Below are the code and all the weights of a small trained network. Each question names an input and a class and asks about switching units off, where a switched-off unit gives its printed mean instead of its output.

import numpy as np


def w(rows, s, z=0):
    codes = np.array(rows[::2]) - 128.0
    scale = np.full(codes.shape[1], s)
    scale[-1] = z or s
    return codes * scale


def norm(h):
    return h / np.sqrt((h * h).mean(-1, keepdims=True) + 1e-5)


def f(y):
    return y / 2 * (1 + np.tanh(0.7978845608 * (y + 0.044715 * y**3)))


def log_softmax(a):
    a = a - a.max(-1, keepdims=True)
    return a - np.log(np.exp(a).sum(-1, keepdims=True))


def net(x, mask):
    res = np.array(x, float).reshape(1, 7) / 4 @ E
    u = 0
    for l in range(2):
        y = f(norm(res) @ A[l][:, :-1].T + A[l][:, -1])
        res = res + np.where(mask[u : u + 12], y, B[l][:, -1]) @ B[l][:, :-1]
        u += 12
    return log_softmax(norm(res)[-1] @ U[:, :-1].T + U[:, -1])


A, B = {}, {}
E = w([
[126,129,128,132],'x0',
[53,106,254,167],'x1',
[89,185,114,79],'x2',
[122,117,127,114],'x3',
[129,134,128,132],'x4',
[131,119,131,127],'x5',
[60,112,87,206],'x6',
],0.0081)
A[0] = w([
[88,213,60,239,159],'0.n0',
[95,159,189,151,9],'0.n1',
[61,101,168,155,74],'0.n2',
[235,149,106,81,106],'0.n3',
[255,143,238,28,10],'0.n4',
[63,197,119,30,68],'0.n5',
[57,243,109,18,48],'0.n6',
[116,157,142,65,31],'0.n7',
[21,122,188,123,110],'0.n8',
[239,128,193,20,26],'0.n9',
[111,134,95,89,4],'0.n10',
[41,82,212,157,52],'0.n11',
],0.0071,0.0042)
B[0] = w([
[162,131,202,168,251],'0.n0',
[85,90,77,72,118],'0.n1',
[172,133,65,100,165],'0.n2',
[201,69,129,89,233],'0.n3',
[253,83,171,167,236],'0.n4',
[98,249,107,179,192],'0.n5',
[51,251,133,171,230],'0.n6',
[56,168,62,148,113],'0.n7',
[153,133,44,98,228],'0.n8',
[137,135,226,170,220],'0.n9',
[122,138,131,134,91],'0.n10',
[183,97,102,15,224],'0.n11',
],0.0068,0.003)
A[1] = w([
[94,111,189,121,2],'1.n0',
[84,103,70,163,62],'1.n1',
[204,78,161,191,138],'1.n2',
[119,111,91,197,141],'1.n3',
[65,85,215,65,53],'1.n4',
[185,39,144,77,196],'1.n5',
[211,152,45,146,43],'1.n6',
[93,128,249,181,161],'1.n7',
[40,98,83,199,112],'1.n8',
[137,113,178,61,25],'1.n9',
[201,168,186,93,37],'1.n10',
[119,151,127,42,59],'1.n11',
],0.012,0.0036)
B[1] = w([
[161,90,83,53,123],'1.n0',
[152,111,182,123,143],'1.n1',
[32,194,93,141,246],'1.n2',
[159,162,189,84,167],'1.n3',
[159,99,1,91,161],'1.n4',
[70,154,84,212,255],'1.n5',
[97,111,99,32,189],'1.n6',
[171,188,80,38,196],'1.n7',
[225,87,208,141,179],'1.n8',
[172,58,93,139,144],'1.n9',
[155,98,221,162,181],'1.n10',
[108,138,123,215,147],'1.n11',
],0.0094,0.0072)
U = w([
[190,92,7,59,8],'0',
[141,150,105,159,254],'1',
[231,90,184,170,38],'2',
[123,150,98,161,198],'3',
[126,136,103,150,219],'4',
[127,146,105,159,141],'5',
[61,152,139,157,111],'6',
],0.013,0.0038)

Each question gives the input, the list of numbers given to net, and the class t.
The units are the neurons (one row each of A and B). Each row of codes is followed by its name. A weight is (code - 128) times the scale printed after its matrix; where a second scale follows, it is the last column's (A, B and U).
mask holds one flag per neuron, layer by layer. A switched-off neuron (its flag False) gives its mean, the last column of its row in B, instead of its output. The means were averaged over made-up inputs and are rounded, as every weight is.
A unit's drop is (log p(t) with every unit on - log p(t) with that unit switched off) / (log p(t) with every unit on - log p(t) with every unit switched off).
unit that matters most: the unit with the biggest drop
k most important neurons: the k neurons with the biggest drops, biggest first
k most important neurons of layer l: the k neurons of layer l with the biggest drops, biggest first
drop when u is switched off: that unit's drop, to one decimal
input [-6,2,6,3,-3,3,-8], class 2: 2 most important neurons -> (0.n4 1.n10)
input [6,6,7,-7,3,5,-8], class 2: 3 most important neurons -> (0.n4 1.n10 1.n2)
input [6,8,-8,5,5,-6,5], class 0: unit that matters most -> 1.n7
input [-5,8,8,8,-7,-6,0], class 0: 3 most important neurons of layer 1 -> (1.n4 1.n5 1.n2)
input [-3,7,-3,6,3,-1,-6], class 0: 2 most important neurons -> (1.n4 1.n7)
input [-2,-7,-2,-5,3,-5,6], class 0: 2 most important neurons -> (1.n6 1.n5)
input [-4,-4,8,-3,-8,3,8], class 2: 2 most important neurons -> (1.n8 1.n2)
input [3,4,-8,-4,5,-6,8], class 2: 4 most important neurons -> (1.n8 0.n4 1.n5 0.n3)
input [5,7,-7,7,-3,-7,4], class 0: 2 most important neurons -> (1.n4 0.n4)
input [8,1,-8,2,-1,8,-5], class 4: 2 most important neurons -> (1.n2 1.n5)
input [1,5,5,1,0,-1,8], class 2: 2 most important neurons -> (1.n8 0.n8)
input [-8,7,2,-1,-8,8,8], class 2: 3 most important neurons -> (1.n8 0.n8 1.n2)
input [-2,-2,4,7,-3,8,-8], class 2: 2 most important neurons of layer 1 -> (1.n10 1.n9)
input [-5,0,3,-3,-4,-1,-7], class 2: unit that matters most -> 1.n10
input [2,7,-5,-1,7,-5,-7], class 0: drop when 0.n0 is switched off -> 0.2
input [-2,7,5,-7,0,-4,1], class 0: drop when 0.n11 is switched off -> 0.0
input [4,-1,-3,6,6,-8,-8], class 2: drop when 1.n10 is switched off -> 0.3
input [8,8,-6,6,4,8,-6], class 0: drop when 1.n4 is switched off -> 0.3
